Here is a tiny trained network, its code and every weight. The questions are about switching its units off for an input and a target symbol, where a switched-off unit gives its printed mean instead of its output.

import numpy as np


def w(rows, s, z=0):
    codes = np.array(rows[::2]) - 128.0
    scale = np.full(codes.shape[1], s)
    scale[-1] = z or s
    return codes * scale


def f(y):
    return np.maximum(y, 0)


def softmax(a):
    e = np.exp(a - a.max(-1, keepdims=True))
    return e / e.sum(-1, keepdims=True)


def log_softmax(a):
    a = a - a.max(-1, keepdims=True)
    return a - np.log(np.exp(a).sum(-1, keepdims=True))


def net(x, mask):
    ids = ['ΛΞΠΣΨβγδεθμ'.index(c) for c in x.split()]
    T = len(ids)
    res = E[ids] + P[:T]
    r = res
    for j in range(2):
        rows = slice(2 * j, 2 * j + 2)
        q, k, v = (r @ M[0][rows].T for M in (Q, K, V))
        z = softmax(np.where(np.tri(T) > 0, q @ k.T / 2**0.5, -1e9)) @ v
        o = O[0][rows]
        res = res + np.where(mask[j], z, o[:, -1]) @ o[:, :-1]
    y = f(res @ A[0][:, :-1].T + A[0][:, -1])
    res = res + np.where(mask[2:10], y, B[0][:, -1]) @ B[0][:, :-1]
    return log_softmax(res[-1] @ U[:, :-1].T + U[:, -1])


Q, K, V, O, A, B = {}, {}, {}, {}, {}, {}
E = w([
[120,123,148,78,143,166],'Λ',
[2,94,172,117,90,160],'Ξ',
[78,177,107,161,182,240],'Π',
[152,74,120,160,20,67],'Σ',
[158,126,100,56,240,159],'Ψ',
[192,93,160,185,118,162],'β',
[12,79,135,201,167,119],'γ',
[80,29,89,66,196,115],'δ',
[133,73,168,120,235,116],'ε',
[126,109,249,147,174,124],'θ',
[62,144,96,71,31,103],'μ',
],0.017)
P = w([
[139,81,150,82,254,70],'0',
[129,50,117,157,114,219],'1',
[125,49,136,144,102,218],'2',
[138,82,136,133,96,209],'3',
[122,78,130,117,113,209],'4',
[142,66,129,108,114,190],'5',
[117,57,135,108,123,183],'6',
[121,49,112,104,124,194],'7',
[119,40,110,122,115,208],'8',
],0.0069)
Q[0] = w([
[61,78,149,85,81,195],'head 0',
[142,254,100,242,166,74],'head 0',
[133,220,118,92,116,91],'head 1',
[89,83,62,86,143,140],'head 1',
],0.009)
K[0] = w([
[126,119,125,143,181,73],'head 0',
[153,98,134,153,95,246],'head 0',
[129,98,126,131,77,188],'head 1',
[137,121,134,155,148,90],'head 1',
],0.012)
V[0] = w([
[150,71,133,255,90,87],'head 0',
[101,152,66,154,62,107],'head 0',
[160,88,63,172,188,138],'head 1',
[69,76,70,104,128,95],'head 1',
],0.0093)
O[0] = w([
[169,55,96,104,140,109,88],'head 0',
[63,96,69,165,150,79,3],'head 0',
[140,143,99,91,133,2,149],'head 1',
[79,124,92,49,166,118,251],'head 1',
],0.013,0.0052)
A[0] = w([
[144,172,47,155,67,132,252],'neuron 0',
[97,106,152,156,83,132,209],'neuron 1',
[104,177,72,78,169,78,154],'neuron 2',
[113,145,54,142,115,206,90],'neuron 3',
[80,81,150,97,7,119,135],'neuron 4',
[95,100,169,89,228,171,20],'neuron 5',
[149,115,198,202,254,139,147],'neuron 6',
[170,183,69,91,201,199,117],'neuron 7',
],0.0085,0.0032)
B[0] = w([
[41,184,131,4,32,230,153],'neuron 0',
[161,197,79,254,151,190,191],'neuron 1',
[111,182,46,120,83,146,172],'neuron 2',
[160,232,246,117,114,61,169],'neuron 3',
[229,140,34,138,210,141,255],'neuron 4',
[92,105,160,107,96,130,226],'neuron 5',
[66,84,72,232,121,174,171],'neuron 6',
[155,172,130,194,172,54,176],'neuron 7',
],0.0067,0.0099)
U = w([
[234,68,188,195,138,182,84],'Λ',
[146,216,191,196,92,48,89],'Ξ',
[209,93,219,84,153,98,162],'Π',
[149,199,80,94,109,120,2],'Σ',
[94,58,228,122,39,189,22],'Ψ',
[210,134,86,230,80,78,244],'β',
[241,139,83,189,236,108,111],'γ',
[32,155,68,255,63,71,123],'δ',
[129,112,95,121,176,251,174],'ε',
[151,66,93,177,186,90,177],'θ',
[127,68,161,36,103,77,117],'μ',
],0.0072,0.0047)

Each question gives the input, a string of symbols that net reads in full, and the target symbol t.
The units are the heads (2 rows each of Q, K, V and O) and the neurons (one row each of A and B). Each row of codes is followed by its name. A weight is (code - 128) times the scale printed after its matrix; where a second scale follows, it is the last column's (O, A, B and U).
mask holds one flag per unit, heads first, then neurons. A switched-off unit (its flag False) gives its mean, the last column of its rows in O or B, instead of its output. The means were averaged over made-up inputs and are rounded, as every weight is.
A unit's drop is (log p(t) with every unit on - log p(t) with that unit switched off) / (log p(t) with every unit on - log p(t) with every unit switched off).
The circuit of an input: a set's keep is (log p(t) with only the set's units on - log p(t) with every unit switched off) / (log p(t) with every unit on - log p(t) with every unit switched off). Starting from all 10 units, units are removed one at a time, each time the one whose removal leaves the highest keep (on an exact tie, the one counted first), for as long as the keep stays at least 0.8.
units of the circuit, in order: the units of the circuit, biggest drop first
which heads matter: for each layer, one digit per head in row order, 1 if its drop is at least 0.15 and else 0, layers parted by /
drop when u is switched off: that unit's drop, to one decimal
input θ Λ Π θ β, target Λ: units of the circuit, in order	head 1; head 0
input Ξ Σ μ γ Ξ θ, target Ψ: units of the circuit, in order	neuron 4; head 1
input δ Π μ, target Σ: which heads matter	01
input Ξ Ξ Σ, target ε: units of the circuit, in order	head 1; neuron 0
input ε Π Λ Ψ, target Π: which heads matter	10
input γ Σ Ψ μ θ Σ Σ ε, target θ: units of the circuit, in order	neuron 6; head 0; head 1
input δ ε Π δ, target μ: which heads matter	01
input θ Ξ Ξ Σ, target Λ: units of the circuit, in order	head 0; head 1
input θ Λ γ μ Ξ Ξ θ Λ Λ, target Π: units of the circuit, in order	head 0; neuron 1
input Ξ Ξ μ, target ε: units of the circuit, in order	head 1
input θ Ξ γ Ψ Ξ μ Π Λ, target Π: units of the circuit, in order	head 0; neuron 1; neuron 6
input θ μ δ Π, target Ξ: which heads matter	00
input Σ γ γ γ, target θ: which heads matter	10
input Σ γ Ψ, target θ: which heads matter	10
input Σ γ μ β Ξ Ξ ε, target θ: units of the circuit, in order	head 0; neuron 6
input ε Ψ Ψ, target Π: drop when neuron 4 is switched off	0.4
input Σ μ β Σ Σ Σ γ, target θ: drop when neuron 0 is switched off	0.1
input Ψ γ Ξ β Π, target Ξ: drop when neuron 7 is switched off	0.2
